Here is a tiny trained network, its code and every weight. The questions are about switching its units off for an input and a class, where a switched-off unit gives its printed mean instead of its output.

import numpy as np


def w(rows, s, z=0):
    codes = np.array(rows[::2]) - 128.0
    scale = np.full(codes.shape[1], s)
    scale[-1] = z or s
    return codes * scale


def norm(h):
    return h / np.sqrt((h * h).mean(-1, keepdims=True) + 1e-5)


def f(y):
    return np.maximum(y, 0)


def log_softmax(a):
    a = a - a.max(-1, keepdims=True)
    return a - np.log(np.exp(a).sum(-1, keepdims=True))


def net(x, mask):
    res = np.array(x, float).reshape(1, 7) / 4 @ E
    u = 0
    for l in range(2):
        y = f(norm(res) @ A[l][:, :-1].T + A[l][:, -1])
        res = res + np.where(mask[u : u + 14], y, B[l][:, -1]) @ B[l][:, :-1]
        u += 14
    return log_softmax(norm(res)[-1] @ U[:, :-1].T + U[:, -1])


A, B = {}, {}
E = w([
[84,81,140,218,162,151,88,111,133,160],'x0',
[225,152,98,194,76,245,144,122,163,100],'x1',
[153,205,82,92,254,172,87,166,123,224],'x2',
[41,163,214,113,146,203,156,172,98,84],'x3',
[147,100,119,80,143,143,3,144,132,26],'x4',
[120,132,123,130,129,127,134,125,132,123],'x5',
[131,122,128,127,119,131,122,134,116,140],'x6',
],0.0043)
A[0] = w([
[130,188,207,116,145,252,141,160,106,123,100],'L0N1',
[93,86,138,250,193,193,60,108,151,165,100],'L0N2',
[197,131,120,171,139,118,147,98,118,168,56],'L0N3',
[146,153,147,68,121,94,172,153,149,92,2],'L0N4',
[108,154,182,105,92,179,154,115,101,171,131],'L0N5',
[171,221,112,27,109,147,155,131,109,119,93],'L0N6',
[56,146,174,94,147,179,182,119,98,131,133],'L0N7',
[118,136,74,121,125,181,67,157,139,67,34],'L0N8',
[205,196,107,90,88,152,168,137,121,87,129],'L0N9',
[162,111,172,164,155,158,254,172,158,212,80],'L0N10',
[157,131,20,150,162,81,120,73,108,153,107],'L0N11',
[165,127,125,200,58,164,162,114,129,70,127],'L0N12',
[116,165,16,102,146,250,131,159,159,170,103],'L0N13',
[109,175,90,106,228,121,121,147,87,167,28],'L0N14',
],0.0062,0.0035)
B[0] = w([
[122,113,109,222,149,105,123,210,184,62,254],'L0N1',
[123,28,45,12,166,178,250,115,68,147,238],'L0N2',
[141,156,94,114,108,97,127,184,136,101,174],'L0N3',
[93,40,96,112,108,156,169,135,89,145,149],'L0N4',
[128,151,87,151,142,107,129,149,150,59,193],'L0N5',
[106,13,54,112,194,146,196,90,49,155,221],'L0N6',
[156,94,100,172,124,71,125,228,161,98,226],'L0N7',
[101,178,92,127,136,146,50,118,113,109,189],'L0N8',
[88,63,104,109,127,188,153,117,129,199,235],'L0N9',
[71,212,51,146,108,141,57,40,46,63,233],'L0N10',
[128,124,145,176,124,126,141,251,162,81,223],'L0N11',
[125,133,196,110,111,168,103,113,203,226,250],'L0N12',
[253,133,230,144,124,147,128,100,125,161,250],'L0N13',
[225,125,254,154,178,73,136,58,82,120,218],'L0N14',
],0.0053,0.0043)
A[1] = w([
[72,78,129,145,99,151,150,82,138,126,126],'L1N1',
[169,125,70,144,112,59,140,112,184,161,59],'L1N2',
[88,241,115,158,118,97,153,86,105,157,2],'L1N3',
[87,120,167,128,155,45,124,166,136,132,55],'L1N4',
[174,133,108,160,113,142,140,136,164,168,94],'L1N5',
[113,87,210,129,33,106,139,97,151,92,91],'L1N6',
[83,126,100,71,114,55,132,122,91,108,87],'L1N7',
[156,107,84,119,114,114,140,102,113,136,131],'L1N8',
[167,166,158,112,175,160,88,145,140,176,71],'L1N9',
[79,146,176,82,156,45,105,110,132,179,15],'L1N10',
[158,154,127,155,159,159,144,112,96,109,170],'L1N11',
[193,130,79,128,114,79,81,163,154,167,117],'L1N12',
[139,118,137,71,176,173,1,115,126,77,79],'L1N13',
[156,184,139,162,141,196,127,116,157,135,72],'L1N14',
],0.0085,0.002)
B[1] = w([
[185,122,130,85,182,122,115,144,75,170,222],'L1N1',
[65,139,151,143,169,121,127,207,102,55,194],'L1N2',
[85,168,63,140,44,84,69,52,72,29,167],'L1N3',
[184,123,141,120,78,215,65,146,217,157,221],'L1N4',
[88,133,167,104,108,147,82,120,165,91,215],'L1N5',
[201,221,153,104,255,36,138,99,59,139,234],'L1N6',
[128,111,113,154,116,220,115,93,168,209,212],'L1N7',
[54,110,107,133,187,163,154,160,142,93,194],'L1N8',
[124,152,217,101,121,50,149,78,114,95,206],'L1N9',
[200,107,145,101,10,255,109,104,227,106,193],'L1N10',
[94,133,121,80,85,52,126,105,123,147,221],'L1N11',
[67,133,169,191,153,139,141,181,100,76,212],'L1N12',
[60,210,45,201,44,73,214,79,91,159,253],'L1N13',
[120,77,168,49,80,85,39,127,199,184,209],'L1N14',
],0.0057,0.0048)
U = w([
[213,174,202,107,183,66,119,91,108,136,254],'0',
[148,102,153,100,60,197,79,116,206,161,16],'1',
[59,175,45,154,72,91,125,90,93,99,238],'2',
[94,115,145,171,166,105,120,254,154,56,9],'3',
[120,47,79,75,185,155,185,126,95,152,102],'4',
],0.015,0.00028)

Each question gives the input, the list of numbers given to net, and the class t.
The units are the neurons (one row each of A and B). Each row of codes is followed by its name. A weight is (code - 128) times the scale printed after its matrix; where a second scale follows, it is the last column's (A, B and U).
mask holds one flag per neuron, layer by layer. A switched-off neuron (its flag False) gives its mean, the last column of its row in B, instead of its output. The means were averaged over made-up inputs and are rounded, as every weight is.
A unit's drop is (log p(t) with every unit on - log p(t) with that unit switched off) / (log p(t) with every unit on - log p(t) with every unit switched off).
The circuit of an input: a set's keep is (log p(t) with only the set's units on - log p(t) with every unit switched off) / (log p(t) with every unit on - log p(t) with every unit switched off). Starting from the 12 units with the biggest drops (on a tie, the unit counted first), units are removed one at a time, each time the one whose removal leaves the highest keep (on an exact tie, the one counted first), for as long as the keep stays at least 0.8.
circuit, biggest first: the units of the circuit, biggest drop first
unit that matters most: the unit with the biggest drop
k most important neurons: the k neurons with the biggest drops, biggest first
k most important neurons of layer l: the k neurons of layer l with the biggest drops, biggest first
input [1,4,8,8,6,2,7], class 0: 4 most important neurons	[L0N13, L0N14, L1N9, L0N11]
input [-5,-8,1,8,6,6,7], class 1: 3 most important neurons of layer 1	[L1N4, L1N7, L1N10]
input [8,7,-5,4,-4,-7,-7], class 4: 4 most important neurons of layer 0	[L0N2, L0N13, L0N8, L0N11]
input [-5,-5,-1,0,4,3,7], class 1: 3 most important neurons of layer 0	[L0N2, L0N10, L0N9]
input [0,2,4,-6,-8,-4,0], class 2: circuit, biggest first	[L0N10]
input [-4,-2,-5,3,6,6,-4], class 2: 2 most important neurons	[L1N13, L0N13]
input [-1,6,7,3,-7,0,4], class 0: 4 most important neurons	[L0N13, L1N13, L0N14, L1N14]
input [4,-7,0,-7,4,-7,-8], class 1: 4 most important neurons	[L1N4, L1N10, L0N1, L0N7]
input [-8,-6,0,-5,7,-1,4], class 4: 2 most important neurons of layer 1	[L1N7, L1N3]
input [-1,-6,4,5,-7,2,1], class 2: 4 most important neurons	[L0N10, L1N3, L0N12, L0N5]
input [-1,1,-8,-4,7,-2,-8], class 0: 2 most important neurons	[L1N6, L0N10]
input [4,-7,3,7,-2,-6,-4], class 1: 3 most important neurons	[L1N4, L1N10, L0N11]
input [5,-2,1,-1,-7,7,-8], class 2: 2 most important neurons	[L0N10, L1N3]
input [-7,5,6,-7,4,0,8], class 3: circuit, biggest first	[L1N12]
input [4,-7,2,-8,8,-1,6], class 2: 2 most important neurons of layer 0	[L0N7, L0N1]
input [6,-6,4,-8,7,-5,-6], class 3: 3 most important neurons	[L0N11, L0N10, L1N12]
input [1,-3,4,7,7,7,7], class 2: 3 most important neurons	[L1N13, L0N11, L0N8]
input [8,-8,-8,-6,-2,0,1], class 0: 3 most important neurons	[L1N6, L0N6, L1N1]
input [6,5,-4,5,-5,1,-1], class 4: 2 most important neurons of layer 0	[L0N2, L0N13]
input [-5,-3,1,-5,-2,1,7], class 3: unit that matters most	L0N11
input [-3,4,7,-6,-8,7,-6], class 2: 3 most important neurons of layer 0	[L0N10, L0N12, L0N3]
